Each row has a name. Each piece below is followed by the name of the row it came from. Each question is about the rows just above it. Some pieces are copies with a little noise.

[2.633, 0.527, -9.309, -5.515] = nudak
[0.526, -9.309, -5.515, 6.911] = dosod
[1.742, 0.527, -9.309, -5.515] = Rumad
q: [2.632, 0.527, -9.308, -5.516]
nudak
q: [0.526, -9.309, -5.515]
dosod
q: [0.526, -9.309, -5.514, 6.911]
dosod
q: [2.633, 0.527, -9.309, -5.515]
nudak
q: [1.742, 0.527, -9.309, -5.515]
Rumad

[1.445, -1.746, -1.525, -1.050, 1.445, -4.502] = Vuzen
[-3.627, -0.221, -1.525, -1.050, 1.445, -1.748] = lobi
[5.498, -3.726, -2.467, -0.653, 2.112, -0.942] = tozog
[-2.725, -3.740, 1.375, 9.808, 0.344, -1.330] = Gikup
[3.143, 5.496, -3.726, -2.467, 4.273, -6.948] = fego
[3.518, 0.209, -1.430, -0.756, 3.407, 0.886] = veri
[-2.942, -0.794, -0.651, -3.166, 3.655, -1.389] = gupad
q: [-2.726, -3.740, 1.375, 9.807, 0.344, -1.330]
Gikup
q: [1.446, -1.746, -1.526, -1.050, 1.444, -4.502]
Vuzen
q: [3.143, 5.496, -3.726, -2.467, 4.274, -6.950]
fego
The row with [1.445, -1.748] is
lobi
[0.209, -1.430, -0.756, 3.407, 0.886] is in which row?
veri
q: [5.496, -3.726, -2.467]
fego

[-0.315, 2.702, 2.647, -1.018, -0.179, -4.061, -3.304, 3.542, 0.165] -> gibel
[2.278, 6.029, -0.705, 5.366, -3.196, 0.719, 3.446, 2.530, -3.415] -> bakug
[2.278, 6.029, -0.705, 5.366, 6.034, 0.719, 3.446, 2.530, -3.415] -> zug
[1.655, 2.702, -1.018, 2.647, 3.527, -0.315, 2.702, 2.648, -2.663] -> tet
[-2.981, -7.295, -0.998, -5.386, -6.271, -1.345, -4.799, -3.361, 6.921] -> nufi
q: [1.656, 2.701, -1.018, 2.646, 3.528, -0.314, 2.702, 2.647, -2.664]
tet
Which row holds [-5.386, -6.271]?
nufi
The row with [-0.315, 2.702, 2.648] is
tet
q: [2.702, 2.647, -1.018]
gibel
[-1.345, -4.799] is in which row?
nufi
q: [5.366, -3.196, 0.719, 3.446, 2.530, -3.415]
bakug

